Below is a small trained network, with its code and all its weights. Each question gives an input and a class and asks what happens when units are switched off, that is, made to give their printed mean instead of their output.

import numpy as np


def w(rows, s, z=0):
    codes = np.array(rows[::2]) - 128.0
    scale = np.full(codes.shape[1], s)
    scale[-1] = z or s
    return codes * scale


def f(y):
    return np.maximum(y, 0)


def log_softmax(a):
    a = a - a.max(-1, keepdims=True)
    return a - np.log(np.exp(a).sum(-1, keepdims=True))


def net(x, mask):
    res = np.array(x, float).reshape(1, 6) / 4 @ E
    y = f(res @ A[0][:, :-1].T + A[0][:, -1])
    res = res + np.where(mask, y, B[0][:, -1]) @ B[0][:, :-1]
    return log_softmax(res[-1] @ U[:, :-1].T + U[:, -1])


A, B = {}, {}
E = w([
[191,83,49,146,140],'x0',
[162,166,81,158,109],'x1',
[207,90,154,75,134],'x2',
[113,60,152,121,130],'x3',
[175,100,172,160,2],'x4',
[116,78,163,223,226],'x5',
],0.008)
A[0] = w([
[26,99,100,197,214,96],'n0',
[86,139,132,202,189,114],'n1',
[34,121,168,107,111,113],'n2',
[115,24,98,166,137,201],'n3',
[219,2,104,154,111,106],'n4',
[162,168,91,121,57,152],'n5',
[93,124,158,170,149,250],'n6',
[124,144,88,78,156,92],'n7',
[166,159,55,31,161,125],'n8',
[84,117,164,83,120,195],'n9',
[124,156,73,60,198,113],'n10',
[147,169,97,129,48,60],'n11',
[124,143,117,106,163,221],'n12',
[144,170,130,114,59,100],'n13',
[122,176,100,155,62,159],'n14',
[161,147,84,81,90,254],'n15',
[84,123,115,161,153,4],'n16',
[255,144,173,140,145,188],'n17',
[129,146,78,163,64,103],'n18',
[72,115,195,58,92,84],'n19',
],0.014,0.0022)
B[0] = w([
[111,170,141,113,248,254],'n0',
[106,158,136,157,199,218],'n1',
[186,134,188,119,112,212],'n2',
[200,104,87,90,199,202],'n3',
[197,45,40,158,145,237],'n4',
[120,175,74,107,101,229],'n5',
[122,141,167,180,157,200],'n6',
[100,104,134,85,110,182],'n7',
[73,83,148,49,89,234],'n8',
[186,122,157,94,116,194],'n9',
[74,67,159,73,121,223],'n10',
[124,190,75,132,100,219],'n11',
[110,102,152,110,138,179],'n12',
[128,180,118,139,67,214],'n13',
[156,191,91,118,134,216],'n14',
[94,135,91,111,77,227],'n15',
[108,150,136,130,167,166],'n16',
[59,110,159,251,97,210],'n17',
[143,159,61,100,147,198],'n18',
[211,145,189,113,96,220],'n19',
],0.031,0.0091)
U = w([
[44,81,164,254,136,136],'0',
[97,89,94,183,61,4],'1',
[83,227,63,107,94,163],'2',
[26,57,158,43,116,179],'3',
[138,8,64,167,169,163],'4',
[178,140,228,129,110,174],'5',
[56,166,175,129,251,103],'6',
],0.007,0.0032)

Each question gives the input, the list of numbers given to net, and the class t.
The units are the neurons (one row each of A and B). Each row of codes is followed by its name. A weight is (code - 128) times the scale printed after its matrix; where a second scale follows, it is the last column's (A, B and U).
mask holds one flag per neuron, in row order. A switched-off neuron (its flag False) gives its mean, the last column of its row in B, instead of its output. The means were averaged over made-up inputs and are rounded, as every weight is.
A unit's drop is (log p(t) with every unit on - log p(t) with that unit switched off) / (log p(t) with every unit on - log p(t) with every unit switched off).
The circuit of an input: a set's keep is (log p(t) with only the set's units on - log p(t) with every unit switched off) / (log p(t) with every unit on - log p(t) with every unit switched off). Starting from the 12 units with the biggest drops (on a tie, the unit counted first), units are removed one at a time, each time the one whose removal leaves the highest keep (on an exact tie, the one counted first), for as long as the keep stays at least 0.8.
circuit, biggest first: the units of the circuit, biggest drop first
k most important neurons: the k neurons with the biggest drops, biggest first
drop of u: that unit's drop, to one decimal
input [1,-2,3,8,1,-3], class 4: circuit, biggest first : (n4)
input [8,8,7,2,3,-5], class 1: 3 most important neurons : (n4 n17 n0)
input [7,-6,-3,-2,1,6], class 6: 2 most important neurons : (n0 n1)
input [2,5,3,-3,-3,-5], class 3: 2 most important neurons : (n8 n10)
input [3,0,7,-8,2,3], class 4: 4 most important neurons : (n4 n6 n13 n1)
input [-8,1,-4,4,-8,-5], class 5: 3 most important neurons : (n2 n19 n9)
input [-2,6,4,7,-1,-3], class 1: 2 most important neurons : (n0 n10)
input [-6,-1,-2,5,7,7], class 5: 2 most important neurons : (n2 n19)
input [8,-8,3,2,5,-7], class 4: 2 most important neurons : (n4 n3)
input [-3,-4,-6,-7,-6,-3], class 6: 3 most important neurons : (n0 n1 n15)
input [1,5,8,8,8,-4], class 1: 2 most important neurons : (n4 n17)
input [-7,-7,-3,8,1,3], class 5: 2 most important neurons : (n19 n2)
input [-8,0,-5,-1,4,3], class 5: 2 most important neurons : (n2 n19)
input [-1,1,3,-6,-4,-6], class 3: circuit, biggest first : (n8)
input [7,5,6,3,-8,5], class 4: 2 most important neurons : (n4 n3)
input [-7,-2,8,4,-5,0], class 5: drop of n19 : 0.3
input [-3,4,8,-3,0,2], class 0: drop of n17 : 0.2
input [1,7,5,5,6,7], class 4: drop of n4 : 0.5
input [-8,5,3,5,1,3], class 5: drop of n19 : 0.0
input [-2,-4,0,5,3,-6], class 5: circuit, biggest first : (n19)
